Below is a small trained network, with its code and all its weights. Each question gives an input and a target symbol and asks what happens when units are switched off, that is, made to give their printed mean instead of their output.

import numpy as np


def w(rows, s, z=0):
    codes = np.array(rows[::2]) - 128.0
    scale = np.full(codes.shape[1], s)
    scale[-1] = z or s
    return codes * scale


def f(y):
    return y / 2 * (1 + np.tanh(0.7978845608 * (y + 0.044715 * y**3)))


def softmax(a):
    e = np.exp(a - a.max(-1, keepdims=True))
    return e / e.sum(-1, keepdims=True)


def log_softmax(a):
    a = a - a.max(-1, keepdims=True)
    return a - np.log(np.exp(a).sum(-1, keepdims=True))


def net(x, mask):
    ids = ['ΓΠΦΨαβεημξστ'.index(c) for c in x.split()]
    T = len(ids)
    res = E[ids] + P[:T]
    u = 0
    for l in range(2):
        q, k, v = (res @ M[l].T for M in (Q, K, V))
        z = softmax(np.where(np.tri(T) > 0, q @ k.T / 4**0.5, -1e9)) @ v
        res = res + np.where(mask[u], z, O[l][:, -1]) @ O[l][:, :-1]
        u += 1
        y = f(res @ A[l][:, :-1].T + A[l][:, -1])
        res = res + np.where(mask[u : u + 8], y, B[l][:, -1]) @ B[l][:, :-1]
        u += 8
    return log_softmax(res[-1] @ U[:, :-1].T + U[:, -1])


Q, K, V, O, A, B = {}, {}, {}, {}, {}, {}
E = w([
[137,2,99,135,247,166,95,208,191],'Γ',
[65,90,134,61,186,64,186,156,74],'Π',
[149,85,246,86,136,99,154,211,144],'Φ',
[111,112,93,131,68,67,60,183,155],'Ψ',
[97,151,124,117,12,83,186,104,145],'α',
[116,61,215,122,146,191,184,78,80],'β',
[152,113,127,168,69,86,110,117,197],'ε',
[79,125,129,167,163,149,167,120,90],'η',
[76,61,69,168,71,77,91,113,86],'μ',
[77,113,127,67,75,137,78,105,109],'ξ',
[210,90,156,80,111,97,244,86,163],'σ',
[152,88,133,172,105,100,146,158,149],'τ',
],0.012)
P = w([
[215,149,112,129,66,254,47,120,95],'0',
[89,74,106,202,136,118,140,129,150],'1',
[84,74,137,185,126,111,160,132,130],'2',
[70,70,154,166,115,106,173,134,130],'3',
[69,67,169,151,107,95,184,144,122],'4',
[65,62,170,145,97,72,193,148,133],'5',
[62,61,178,134,85,65,210,156,130],'6',
[63,61,182,116,69,51,216,158,145],'7',
[56,50,199,117,57,32,229,174,154],'8',
[55,51,195,111,58,14,239,188,162],'9',
],0.0065)
Q[0] = w([
[176,193,102,122,199,153,81,129,127],'0.h0',
[2,17,144,176,85,90,209,150,173],'0.h0',
[222,210,72,135,195,157,55,96,71],'0.h0',
[100,61,155,80,106,112,143,136,206],'0.h0',
],0.0079)
K[0] = w([
[51,94,107,148,163,73,176,126,198],'0.h0',
[254,151,149,95,105,185,48,150,62],'0.h0',
[37,82,147,134,147,60,192,105,183],'0.h0',
[189,169,88,141,117,157,105,114,130],'0.h0',
],0.0086)
V[0] = w([
[190,168,116,253,108,132,140,92,220],'0.h0',
[173,170,177,2,119,117,138,101,212],'0.h0',
[99,157,218,141,151,207,207,75,74],'0.h0',
[100,211,34,119,81,127,100,41,124],'0.h0',
],0.0076)
O[0] = w([
[82,158,186,209,116,191,191,185,139,132],'0.h0',
[133,231,138,75,109,51,166,166,42,250],'0.h0',
[115,223,129,53,161,125,137,94,253,15],'0.h0',
[142,100,45,95,110,230,181,255,99,6],'0.h0',
],0.0089,0.0012)
A[0] = w([
[83,41,135,122,103,50,209,178,228,206],'0.n0',
[187,148,85,41,139,178,125,220,160,253],'0.n1',
[168,204,147,104,156,215,2,135,117,63],'0.n2',
[122,159,78,195,144,151,49,163,97,55],'0.n3',
[144,71,141,69,187,119,131,139,140,95],'0.n4',
[36,93,118,190,231,83,158,122,170,152],'0.n5',
[104,250,169,164,214,70,116,57,209,34],'0.n6',
[161,149,192,102,108,195,132,101,121,88],'0.n7',
],0.0062,0.0033)
B[0] = w([
[155,178,201,68,112,247,130,51,38,245],'0.n0',
[50,161,175,90,211,174,85,96,117,156],'0.n1',
[36,126,103,17,133,218,100,157,172,124],'0.n2',
[177,253,89,142,149,102,141,178,202,125],'0.n3',
[183,163,117,150,183,123,58,86,122,138],'0.n4',
[84,117,151,59,85,186,50,57,81,165],'0.n5',
[129,25,122,23,49,90,100,232,96,180],'0.n6',
[114,132,94,141,123,96,200,120,253,124],'0.n7',
],0.0058,0.012)
Q[1] = w([
[143,126,100,143,217,118,108,150,138],'1.h0',
[109,119,205,95,131,129,113,132,102],'1.h0',
[97,94,182,93,66,125,94,91,88],'1.h0',
[69,39,201,123,2,157,130,109,41],'1.h0',
],0.013)
K[1] = w([
[109,59,97,208,208,129,73,166,146],'1.h0',
[142,195,179,22,150,126,128,158,126],'1.h0',
[128,220,197,51,88,75,138,133,80],'1.h0',
[121,195,223,2,74,71,241,136,42],'1.h0',
],0.0085)
V[1] = w([
[189,135,242,174,155,145,84,185,186],'1.h0',
[15,126,124,104,202,163,2,165,112],'1.h0',
[138,197,152,123,204,218,150,61,133],'1.h0',
[48,194,131,183,53,168,122,129,169],'1.h0',
],0.0074)
O[1] = w([
[206,59,226,151,129,97,84,219,167,129],'1.h0',
[105,94,135,29,48,98,124,164,51,59],'1.h0',
[164,26,40,103,162,35,200,146,141,130],'1.h0',
[1,64,138,150,72,149,157,165,220,2],'1.h0',
],0.0088,0.0036)
A[1] = w([
[153,98,170,121,203,124,168,70,104,157],'1.n0',
[105,148,124,59,130,96,130,87,47,167],'1.n1',
[115,189,154,138,195,76,205,124,149,254],'1.n2',
[145,217,132,128,131,119,77,101,119,42],'1.n3',
[184,130,156,104,138,115,162,200,100,135],'1.n4',
[136,89,50,126,121,197,217,255,134,114],'1.n5',
[129,164,165,207,150,184,148,170,37,6],'1.n6',
[106,160,40,128,129,135,108,105,148,97],'1.n7',
],0.0081,0.005)
B[1] = w([
[102,125,60,133,88,90,97,184,146,205],'1.n0',
[206,151,142,168,108,164,185,174,180,251],'1.n1',
[108,136,89,137,131,132,9,192,138,161],'1.n2',
[135,66,115,186,183,177,203,137,186,166],'1.n3',
[54,128,115,195,67,97,112,36,103,184],'1.n4',
[102,201,162,107,254,116,111,41,118,180],'1.n5',
[106,139,34,107,22,99,95,32,209,166],'1.n6',
[74,175,114,164,81,133,236,57,177,135],'1.n7',
],0.0066,0.015)
U = w([
[158,76,139,119,169,240,67,123,97,170],'Γ',
[160,141,101,140,87,140,203,189,88,154],'Π',
[130,114,183,146,111,17,106,93,83,215],'Φ',
[83,185,112,134,91,106,74,255,151,193],'Ψ',
[72,163,156,160,124,140,160,92,186,135],'α',
[118,60,109,83,130,94,151,111,205,59],'β',
[130,49,145,211,90,200,187,255,184,101],'ε',
[85,173,152,83,203,97,122,100,85,128],'η',
[129,147,80,139,62,151,59,106,122,2],'μ',
[133,149,130,38,93,138,83,129,187,50],'ξ',
[180,144,64,169,168,77,118,108,178,206],'σ',
[190,154,204,180,149,194,128,137,146,61],'τ',
],0.0053,0.0038)

Each question gives the input, a string of symbols that net reads in full, and the target symbol t.
The units are the heads (4 rows each of Q, K, V and O) and the neurons (one row each of A and B). Each row of codes is followed by its name. A weight is (code - 128) times the scale printed after its matrix; where a second scale follows, it is the last column's (O, A, B and U).
mask holds one flag per unit, layer by layer, with each layer's heads first. A switched-off unit (its flag False) gives its mean, the last column of its rows in O or B, instead of its output. The means were averaged over made-up inputs and are rounded, as every weight is.
A unit's drop is (log p(t) with every unit on - log p(t) with that unit switched off) / (log p(t) with every unit on - log p(t) with every unit switched off).
The circuit of an input: a set's keep is (log p(t) with only the set's units on - log p(t) with every unit switched off) / (log p(t) with every unit on - log p(t) with every unit switched off). Starting from the 12 units with the biggest drops (on a tie, the unit counted first), units are removed one at a time, each time the one whose removal leaves the highest keep (on an exact tie, the one counted first), for as long as the keep stays at least 0.8.
circuit, biggest first: the units of the circuit, biggest drop first
top k neurons: the k neurons with the biggest drops, biggest first
k most important neurons of layer l: the k neurons of layer l with the biggest drops, biggest first
input Π τ β σ ξ Φ Γ β, target σ: top neuron => 0.n6
input ξ μ Ψ β η, target Π: circuit, biggest first => 1.h0; 0.h0; 1.n1
input τ μ τ Φ, target ε: circuit, biggest first => 0.h0; 1.h0
input β Ψ σ α β ε, target ξ: circuit, biggest first => 0.h0; 0.n6
input η ξ ξ α Π Π ξ β Π Φ, target β: top 2 neurons => 0.n6; 0.n0
input η Ψ Φ Ψ Ψ Γ β σ, target σ: circuit, biggest first => 1.h0; 0.n6
input Γ α Γ ε σ, target σ: top 2 neurons => 1.n0; 0.n6
input β ε α Π, target ξ: 2 most important neurons of layer 0 => 0.n6; 0.n5
input Γ σ ξ Φ σ ε μ Π, target Π: 2 most important neurons of layer 0 => 0.n5; 0.n0
input Φ η ξ η, target τ: 2 most important neurons of layer 0 => 0.n6; 0.n0
input α τ Φ, target Φ: circuit, biggest first => 1.h0; 0.n0; 1.n4
input β ε Ψ, target ξ: circuit, biggest first => 0.h0; 0.n6
input ξ Π α σ Φ ε η η ε, target Π: circuit, biggest first => 0.h0; 1.h0; 0.n1; 1.n1
input μ Φ μ η η α α η, target Γ: circuit, biggest first => 0.h0
input α α β Γ α σ τ, target η: top 3 neurons => 1.n5; 0.n1; 1.n1
input Φ Ψ μ, target τ: 2 most important neurons of layer 1 => 1.n3; 1.n1
input Ψ Ψ τ Ψ σ α Ψ τ, target μ: circuit, biggest first => 1.n6; 0.h0; 1.h0
input Φ Φ η, target τ: top 4 neurons => 0.n6; 1.n1; 1.n3; 0.n0
input σ Ψ η Φ α Φ Γ Π Π τ, target Π: circuit, biggest first => 1.h0; 0.n0; 1.n1
input β Π ε ξ α μ ε μ, target α: circuit, biggest first => 1.h0
input Φ Π Γ, target τ: top 4 neurons => 1.n1; 0.n6; 1.n3; 0.n0
input τ α μ Φ η Γ η Γ β η, target ε: top 2 neurons => 1.n5; 0.n6
input τ τ η τ, target ε: 3 most important neurons of layer 0 => 0.n0; 0.n6; 0.n1
input η μ Φ Φ ξ, target β: circuit, biggest first => 0.h0; 1.h0; 0.n0
input α α Ψ, target η: 2 most important neurons of layer 1 => 1.n5; 1.n1
input σ Ψ τ τ, target Ψ: top 2 neurons => 1.n2; 0.n0
